Below is a small trained network, with its code and all its weights. Each question gives an input and a class and asks what happens when units are switched off, that is, made to give their printed mean instead of their output.

import numpy as np


def w(rows, s, z=0):
    codes = np.array(rows[::2]) - 128.0
    scale = np.full(codes.shape[1], s)
    scale[-1] = z or s
    return codes * scale


def norm(h):
    return h / np.sqrt((h * h).mean(-1, keepdims=True) + 1e-5)


def f(y):
    return y / 2 * (1 + np.tanh(0.7978845608 * (y + 0.044715 * y**3)))


def log_softmax(a):
    a = a - a.max(-1, keepdims=True)
    return a - np.log(np.exp(a).sum(-1, keepdims=True))


def net(x, mask):
    res = np.array(x, float).reshape(1, 8) / 4 @ E
    u = 0
    for l in range(2):
        y = f(norm(res) @ A[l][:, :-1].T + A[l][:, -1])
        res = res + np.where(mask[u : u + 8], y, B[l][:, -1]) @ B[l][:, :-1]
        u += 8
    return log_softmax(norm(res)[-1] @ U[:, :-1].T + U[:, -1])


A, B = {}, {}
E = w([
[51,157,190,199,174,138,114,166,155,125,164],'x0',
[128,194,181,214,90,156,145,161,55,127,120],'x1',
[58,130,117,219,175,174,64,101,123,143,155],'x2',
[116,84,134,147,183,122,18,132,114,143,163],'x3',
[184,136,129,116,81,171,147,181,106,125,132],'x4',
[139,179,201,109,47,98,191,232,123,197,123],'x5',
[115,139,103,84,121,60,175,108,254,190,154],'x6',
[196,251,64,173,80,54,210,54,127,110,141],'x7',
],0.0053)
A[0] = w([
[70,106,127,233,188,181,37,104,77,63,134,10],'0.n1',
[134,35,83,91,140,122,120,130,186,132,163,62],'0.n2',
[103,135,164,148,46,149,101,219,94,99,115,47],'0.n3',
[128,143,162,78,150,170,157,237,55,149,138,37],'0.n4',
[149,152,181,104,123,198,128,253,105,175,75,5],'0.n5',
[101,189,101,132,106,93,212,120,122,157,163,162],'0.n6',
[71,141,133,205,207,177,22,85,90,81,130,53],'0.n7',
[35,170,157,164,117,63,146,137,206,189,175,57],'0.n8',
],0.0056,0.0026)
B[0] = w([
[93,201,158,158,140,155,205,30,46,63,255,251],'0.n1',
[51,85,115,117,167,112,83,141,107,113,107,168],'0.n2',
[105,30,131,72,74,129,172,106,143,178,123,180],'0.n3',
[122,60,94,163,74,160,103,122,117,157,156,177],'0.n4',
[158,79,157,143,94,190,169,174,94,130,154,197],'0.n5',
[131,135,71,202,101,54,88,122,162,188,117,218],'0.n6',
[99,189,137,115,162,217,114,46,100,82,198,253],'0.n7',
[133,149,147,136,213,127,191,182,189,206,161,214],'0.n8',
],0.0073,0.0044)
A[1] = w([
[100,203,136,164,195,130,161,206,205,191,72,4],'1.n1',
[189,128,165,206,192,181,72,76,55,59,103,90],'1.n2',
[119,103,177,103,49,203,161,189,112,135,113,48],'1.n3',
[144,134,243,132,40,230,147,252,71,133,61,80],'1.n4',
[91,78,125,54,233,100,35,112,164,66,111,44],'1.n5',
[225,241,73,151,3,49,164,62,121,111,31,5],'1.n6',
[63,50,65,32,194,154,38,81,148,113,58,99],'1.n7',
[134,217,134,128,71,97,127,185,82,86,202,182],'1.n8',
],0.0053,0.0024)
B[1] = w([
[146,131,102,159,129,62,162,150,193,162,140,181],'1.n1',
[90,157,157,151,146,139,173,65,174,180,182,206],'1.n2',
[140,62,96,142,133,135,128,136,78,135,143,176],'1.n3',
[137,69,109,92,47,110,94,140,120,150,196,219],'1.n4',
[185,92,134,102,158,136,127,130,86,118,88,178],'1.n5',
[66,176,92,140,79,118,90,138,55,2,36,253],'1.n6',
[210,152,207,86,189,136,83,174,138,102,82,203],'1.n7',
[85,102,127,98,143,170,93,137,136,152,93,190],'1.n8',
],0.0096,0.0047)
U = w([
[205,85,165,63,198,124,80,142,147,101,80,83],'0',
[131,4,129,123,20,151,133,169,88,160,190,61],'1',
[106,195,75,152,46,81,125,130,97,48,40,165],'2',
[119,159,119,181,148,51,180,171,238,207,153,26],'3',
[76,171,161,156,168,202,129,40,101,108,213,250],'4',
],0.012,0.0014)

Each question gives the input, the list of numbers given to net, and the class t.
The units are the neurons (one row each of A and B). Each row of codes is followed by its name. A weight is (code - 128) times the scale printed after its matrix; where a second scale follows, it is the last column's (A, B and U).
mask holds one flag per neuron, layer by layer. A switched-off neuron (its flag False) gives its mean, the last column of its row in B, instead of its output. The means were averaged over made-up inputs and are rounded, as every weight is.
A unit's drop is (log p(t) with every unit on - log p(t) with that unit switched off) / (log p(t) with every unit on - log p(t) with every unit switched off).
The circuit of an input: a set's keep is (log p(t) with only the set's units on - log p(t) with every unit switched off) / (log p(t) with every unit on - log p(t) with every unit switched off). Starting from the 12 units with the biggest drops (on a tie, the unit counted first), units are removed one at a time, each time the one whose removal leaves the highest keep (on an exact tie, the one counted first), for as long as the keep stays at least 0.8.
circuit, biggest first: the units of the circuit, biggest drop first
unit that matters most: the unit with the biggest drop
k most important neurons: the k neurons with the biggest drops, biggest first
top k neurons in layer l: the k neurons of layer l with the biggest drops, biggest first
drop of u: that unit's drop, to one decimal
input [-6,-8,2,3,3,-6,-1,7], class 0: unit that matters most : 1.n7
input [-2,-8,5,2,-1,-4,3,-7], class 0: top 2 neurons in layer 1 : 1.n7, 1.n5
input [1,-6,-4,1,-2,-1,-8,-6], class 4: 3 most important neurons : 0.n1, 1.n2, 0.n7
input [-8,0,2,-2,-3,-6,-1,4], class 2: circuit, biggest first : 1.n6, 0.n1
input [-8,-8,7,-1,-7,2,1,4], class 0: 2 most important neurons : 1.n7, 0.n2
input [0,-3,6,-5,0,7,1,-1], class 3: 3 most important neurons : 0.n8, 0.n6, 1.n1
input [5,8,1,-2,5,6,3,2], class 1: 2 most important neurons : 1.n4, 0.n5
input [-2,-4,7,6,-2,-6,8,-5], class 0: 2 most important neurons : 1.n7, 1.n5
input [4,3,-4,1,7,2,7,7], class 2: 2 most important neurons : 1.n6, 1.n2
input [1,6,4,-4,-6,6,-7,-8], class 1: 3 most important neurons : 1.n4, 0.n3, 0.n5
input [7,7,-3,-6,5,-1,-2,3], class 1: 2 most important neurons : 1.n4, 0.n3
input [-7,0,4,3,1,7,-5,4], class 1: top 2 neurons in layer 1 : 1.n4, 1.n3
input [1,2,5,1,6,-5,6,5], class 3: top 2 neurons in layer 0 : 0.n8, 0.n1
input [-6,-3,-1,0,-2,0,-6,-4], class 0: circuit, biggest first : 1.n7
input [8,-4,5,0,-7,7,0,-2], class 3: 2 most important neurons : 0.n8, 1.n1
input [1,1,-6,6,6,-1,6,1], class 3: 2 most important neurons : 1.n6, 0.n7
input [1,0,-8,3,6,8,3,5], class 2: 2 most important neurons : 1.n6, 0.n6
input [3,-5,4,3,-3,-2,5,1], class 0: top 3 neurons in layer 1 : 1.n5, 1.n7, 1.n2
input [8,7,3,5,5,7,3,0], class 1: drop of 1.n4 : 0.1
input [7,4,-3,8,6,-4,8,0], class 3: circuit, biggest first : 0.n8
input [1,-4,-6,-2,0,2,3,4], class 2: drop of 1.n6 : 1.4
